Group and class of each row:
[ 1.56 -0.49  1.84 -0.71 -0.19  2.17  0.12  0.53  1.73 -0.31 -0.07  2.10
 -0.38 -1.35 -1.22  0.22  1.94 -0.21 -1.73 -0.01 -1.14  0.52 -0.16  1.14
  2.09  0.05 -0.62  0.10  0.06  1.27 -0.37  0.15  1.01  2.11 -0.80 -0.28
 -1.08 -5.79 -0.17  0.89  1.77 -1.27  0.49  0.12 -0.92 -0.55  0.75 -0.49
 -2.69 -1.23 -2.64 -2.24]
Lim/mose
[-0.76  0.45  3.16 -0.33 -0.25 -0.43  0.13  0.13  0.76 -0.70 -2.38 -0.59
 -0.59 -2.72 -3.11 -0.19  2.33 -0.18 -1.97  0.43 -0.60  0.05 -0.70 -1.20
  1.32  0.57 -0.05 -1.17 -0.40  0.35  1.07 -1.86  1.51  1.40  0.98 -0.35
 -2.07 -3.95 -0.90  0.38  1.88 -0.83  2.19  0.58 -0.17 -1.06  0.50 -0.51
 -4.29 -1.30 -2.84 -4.84]
Lim/mose
[ 0.71 -0.62  0.77 -0.77 -0.39  1.70  0.19  0.77  2.70 -0.93 -0.69  0.36
 -2.26 -2.54 -4.21  0.41  1.88  0.04 -2.49  0.37 -0.76  0.66 -0.70 -1.04
  1.83  1.41 -0.61 -2.47 -2.02  2.56 -0.33 -0.14  1.30  2.58  0.08  0.80
 -1.82 -5.71 -0.70  3.09  1.96  0.55  1.20 -0.15 -0.56 -1.31  0.12 -0.33
 -2.60 -1.82 -3.51 -3.18]
Lim/mose
[-0.80  0.20  0.12  0.21  0.13 -1.25  1.04  2.09  1.15 -3.02  0.58  0.92
  0.54  0.18  0.48  0.81  0.01 -0.72 -5.06  0.38 -0.15 -0.20 -0.67 -0.77
  0.62  1.77 -1.73 -3.27  2.50  1.05 -1.88  2.39 -3.75  0.56 -1.62 -1.48
 -2.01  1.36  0.03  0.49  1.52  1.83  1.88 -7.28  1.92 -0.15  3.50  0.30
  0.19  0.68 -3.77 -1.43]
pamo/lako
[ 2.68 -0.98  1.90 -0.95 -0.12  1.91  1.16  0.02  1.51  0.38 -1.32  1.83
 -1.36 -2.77 -2.94 -0.58  1.09 -0.35 -0.66  0.12  0.13  0.86  0.34  0.14
  0.71  0.65 -0.49 -1.07 -0.04  0.61 -1.52 -2.05  1.88  1.90  0.09  1.07
 -1.02 -2.99  0.11  5.59  0.61 -0.93  1.03  0.33  0.30 -0.78  0.68  0.46
 -2.43 -0.59 -2.32 -1.50]
Lim/mose
[ 4.38 -0.52  0.25 -1.01 -0.62  3.14 -0.08 -1.12  1.79 -0.86  1.16  2.35
 -0.72 -2.22 -1.99 -0.67  1.52 -0.73 -2.18  0.57  0.82  0.40  0.91  0.98
  1.10 -0.25 -0.22 -0.63  0.69 -0.04 -1.57 -1.71  0.35  1.68  0.51  1.31
  0.87  1.10  0.91  5.64  0.88 -1.32  0.29 -0.70  1.12 -0.37  2.65  0.94
 -0.85 -0.56 -1.06 -0.19]
Lim/mose
[-1.44  1.67  1.38  0.42 -0.32 -0.83  0.98  1.36  1.32 -0.54  5.46 -1.48
  0.76  2.17 -1.45  0.98 -0.15  0.17 -4.22 -0.08 -0.94  0.15 -0.58  0.10
  1.37  1.69 -0.19 -2.73  0.87  1.50  0.61  1.75  0.02 -0.25 -1.82 -0.34
 -2.26 -0.38 -0.65 -3.33  0.77  0.62  1.15 -1.40 -0.97  0.42 -0.93 -1.43
  0.45 -0.43 -0.61 -1.18]
pamo/lako
[ 2.76 -1.97 -0.51 -0.56 -0.66  4.83 -0.28  0.14  1.67 -0.18  0.75  1.51
 -1.75 -1.71 -1.86 -0.86  1.10 -0.91 -2.19  0.68  1.86  0.37 -0.40  2.45
  1.47  0.02 -0.28 -1.52  0.15 -0.91 -3.59  0.03 -0.13  1.54  1.10  2.29
  0.23 -1.46  0.17  8.31  0.34 -1.54  0.36 -3.40  1.88  1.16  2.74  1.23
  0.84 -0.24 -1.62  3.49]
Lim/Gof
[ 3.81  2.93  1.72 -0.93  0.05  0.05  1.36  1.35  1.48 -1.47  2.08  3.06
  0.03 -0.64 -1.35  0.13 -0.87 -0.75 -2.90 -0.29  0.44  0.84  1.46 -0.36
 -0.35  1.73 -1.25 -2.72  3.71 -0.60 -1.28 -2.41 -0.84  1.31 -0.81 -0.15
 -0.50  6.86  0.36  2.78  1.15  1.07  1.23 -1.71 -1.64 -1.45  3.69 -0.08
 -0.47  1.11 -3.06 -0.94]
pamo/lako
[ 1.05  1.78  3.16 -0.20  0.54 -0.92  0.25  0.93  0.31 -1.63  2.28 -1.61
 -0.43  0.77 -1.32  0.43  0.30 -0.87 -3.57 -0.05 -1.12 -0.33 -0.43 -0.21
  0.92  1.94 -0.29 -2.05  0.73  1.27  0.32  0.80 -0.25  1.49 -0.44  0.65
 -2.52  1.99 -0.61  1.55  1.52  0.63  2.31 -1.75 -0.56 -0.69  1.85 -0.53
 -1.99 -0.66 -3.49  0.10]
pamo/lako
